Below are the code and all the weights of a small trained network. Each question names an input and a target symbol and asks about switching units off, where a switched-off unit gives its printed mean instead of its output.

import numpy as np


def w(rows, s, z=0):
    codes = np.array(rows[::2]) - 128.0
    scale = np.full(codes.shape[1], s)
    scale[-1] = z or s
    return codes * scale


def norm(h):
    return h / np.sqrt((h * h).mean(-1, keepdims=True) + 1e-5)


def f(y):
    return np.maximum(y, 0)


def softmax(a):
    e = np.exp(a - a.max(-1, keepdims=True))
    return e / e.sum(-1, keepdims=True)


def log_softmax(a):
    a = a - a.max(-1, keepdims=True)
    return a - np.log(np.exp(a).sum(-1, keepdims=True))


def net(x, mask):
    ids = ['ΛΠΨβγδεστ'.index(c) for c in x.split()]
    T = len(ids)
    res = E[ids] + P[:T]
    u = 0
    for l in range(2):
        q, k, v = (norm(res) @ M[l].T for M in (Q, K, V))
        z = softmax(np.where(np.tri(T) > 0, q @ k.T / 2**0.5, -1e9)) @ v
        res = res + np.where(mask[u], z, O[l][:, -1]) @ O[l][:, :-1]
        u += 1
        y = f(norm(res) @ A[l][:, :-1].T + A[l][:, -1])
        res = res + np.where(mask[u : u + 8], y, B[l][:, -1]) @ B[l][:, :-1]
        u += 8
    return log_softmax(norm(res)[-1] @ U[:, :-1].T + U[:, -1])


Q, K, V, O, A, B = {}, {}, {}, {}, {}, {}
E = w([
[193,107,125,231],'Λ',
[115,149,69,169],'Π',
[24,111,168,237],'Ψ',
[104,156,151,112],'β',
[144,110,3,158],'γ',
[114,158,111,110],'δ',
[167,136,137,152],'ε',
[192,115,133,107],'σ',
[115,185,118,177],'τ',
],0.028)
P = w([
[249,222,152,145],'0',
[197,195,143,120],'1',
[176,174,146,114],'2',
[145,153,147,122],'3',
[119,135,144,123],'4',
[98,117,149,116],'5',
[75,105,153,120],'6',
[59,89,158,118],'7',
[43,79,154,122],'8',
[22,66,154,127],'9',
[11,58,153,120],'10',
[1,49,152,119],'11',
],0.0077)
Q[0] = w([
[147,20,141,10],'L0H0',
[119,134,22,52],'L0H0',
],0.012)
K[0] = w([
[50,148,97,171],'L0H0',
[139,245,55,142],'L0H0',
],0.013)
V[0] = w([
[53,1,74,44],'L0H0',
[135,206,99,22],'L0H0',
],0.0052)
O[0] = w([
[254,165,234,83,1],'L0H0',
[11,27,241,31,160],'L0H0',
],0.0044,0.0048)
A[0] = w([
[55,255,139,95,107],'L0N0',
[172,24,19,72,5],'L0N1',
[134,140,102,252,186],'L0N2',
[79,217,96,128,77],'L0N3',
[215,104,17,85,64],'L0N4',
[33,68,184,23,29],'L0N5',
[28,229,132,73,66],'L0N6',
[79,153,45,213,93],'L0N7',
],0.0086,0.0033)
B[0] = w([
[227,89,102,212,246],'L0N0',
[49,137,71,2,185],'L0N1',
[112,126,175,60,254],'L0N2',
[171,153,31,155,203],'L0N3',
[14,99,154,59,200],'L0N4',
[38,23,53,146,204],'L0N5',
[156,88,79,210,251],'L0N6',
[74,176,216,60,241],'L0N7',
],0.0089,0.0058)
Q[1] = w([
[2,227,93,79],'L1H0',
[185,228,178,191],'L1H0',
],0.0096)
K[1] = w([
[42,254,78,77],'L1H0',
[223,242,165,162],'L1H0',
],0.011)
V[1] = w([
[34,1,177,59],'L1H0',
[200,195,177,40],'L1H0',
],0.0058)
O[1] = w([
[253,234,166,159,254],'L1H0',
[122,76,177,130,31],'L1H0',
],0.0064,0.0021)
A[1] = w([
[201,161,114,206,31],'L1N0',
[212,50,142,94,57],'L1N1',
[102,173,96,150,1],'L1N2',
[184,236,73,147,58],'L1N3',
[248,130,68,147,92],'L1N4',
[134,152,91,159,169],'L1N5',
[51,143,104,140,69],'L1N6',
[235,77,110,55,32],'L1N7',
],0.016,0.0049)
B[1] = w([
[246,181,104,134,198],'L1N0',
[58,65,104,129,187],'L1N1',
[179,68,134,125,160],'L1N2',
[206,140,211,133,154],'L1N3',
[131,128,197,83,212],'L1N4',
[173,129,154,125,231],'L1N5',
[152,101,100,162,253],'L1N6',
[94,36,178,191,218],'L1N7',
],0.014,0.0051)
U = w([
[228,180,150,138,255],'Λ',
[104,77,6,232,10],'Π',
[31,240,158,206,132],'Ψ',
[87,168,138,137,69],'β',
[74,232,68,87,200],'γ',
[97,160,142,134,47],'δ',
[119,241,229,62,200],'ε',
[88,2,191,84,69],'σ',
[121,126,176,39,127],'τ',
],0.012,0.0061)

Each question gives the input, a string of symbols that net reads in full, and the target symbol t.
The units are the heads (2 rows each of Q, K, V and O) and the neurons (one row each of A and B). Each row of codes is followed by its name. A weight is (code - 128) times the scale printed after its matrix; where a second scale follows, it is the last column's (O, A, B and U).
mask holds one flag per unit, layer by layer, with each layer's heads first. A switched-off unit (its flag False) gives its mean, the last column of its rows in O or B, instead of its output. The means were averaged over made-up inputs and are rounded, as every weight is.
A unit's drop is (log p(t) with every unit on - log p(t) with that unit switched off) / (log p(t) with every unit on - log p(t) with every unit switched off).
unit that matters most: the unit with the biggest drop
top k neurons: the k neurons with the biggest drops, biggest first
k most important neurons of layer l: the k neurons of layer l with the biggest drops, biggest first
drop of u: that unit's drop, to one decimal
input γ Λ σ σ ε Λ, target σ: 4 most important neurons of layer 0	[L0N2; L0N5; L0N6; L0N0]
input σ Π σ τ β, target Λ: unit that matters most	L0N0
input β τ τ σ, target τ: 2 most important neurons of layer 0	[L0N1; L0N4]
input σ β Π β γ γ σ β ε Λ τ, target Λ: 2 most important neurons of layer 0	[L0N0; L0N6]
input σ Λ ε β β σ τ δ Π, target Λ: top 2 neurons	[L0N4; L1N3]
input τ τ τ, target Π: top 2 neurons	[L0N7; L0N2]
input τ Ψ β σ Π σ γ σ δ Π Λ, target Λ: top 3 neurons	[L0N4; L1N0; L1N7]
input β σ σ σ, target σ: 2 most important neurons of layer 0	[L0N7; L0N2]
input β σ β ε σ δ, target Λ: 2 most important neurons of layer 0	[L0N4; L0N3]
input Λ ε Ψ β Ψ δ, target Λ: 2 most important neurons of layer 0	[L0N0; L0N3]
input σ δ ε, target σ: 2 most important neurons of layer 0	[L0N7; L0N4]
input Λ σ β δ β δ Λ β σ ε δ, target Π: drop of L0N5	1.8
input Π β γ, target γ: drop of L1N4	0.0
input σ β β Π σ β β σ γ τ, target Λ: unit that matters most	L0N6
input δ σ Π β, target Λ: drop of L0N0	0.1
